Questions about the grid below.
1) Read off the top-left entry.
2) Read off the last entry, reading row by row.
3) Read off the smallest entry in the first column.
4) Read off the fourth-last entry, reading row by row.
5) Read off the fifth entry from the end, reading row by row.
6) Read off the last entry of the largest entry's row.
[[145 130 137 128 145 103 103 127]
 [139 121 149 141 112 144 148 125]
 [132 143 101 123 115 122 128 141]
 [141 131 139 147 115 100 117 122]
 [124 130 121 123 138 116 117 127]
 [137 127 137 125 152 106 100 123]
 [137 124 137 119 155 119 106 127]
 [108 115 137 117 152 148 131 121]]
1) 145
2) 121
3) 108
4) 152
5) 117
6) 127

X =
[[126 141 111 114 120 129]
 [155 119 134 134 138 137]]
Indices start at 1.
Which number is the entry just left of 119? 155
Which number is the top entry of the column that holds the largest entry? 126
Which number is the entry in row 2 and column 2? 119

Questions about the array below.
1) Give the 5th entry in reading order.
2) Give the third smallest entry.
3) Give the first entry in reading order.
[[131, 133, 147, 147, 126, 112, 143, 133], [129, 145, 137, 120, 120, 148, 117, 143], [132, 141, 146, 115, 122, 146, 139, 139], [130, 129, 139, 152, 121, 114, 144, 132], [139, 136, 155, 131, 132, 119, 143, 131], [130, 127, 136, 154, 120, 115, 145, 131], [117, 128, 109, 116, 125, 121, 118, 107], [140, 136, 155, 123, 131, 129, 145, 131], [139, 136, 153, 119, 129, 135, 145, 132]]
1) 126
2) 112
3) 131

105  117  103  123  156  141
The entry just right of 105 is 117
Read off the entry just left of 117.
105
The entry just left of 123 is 103
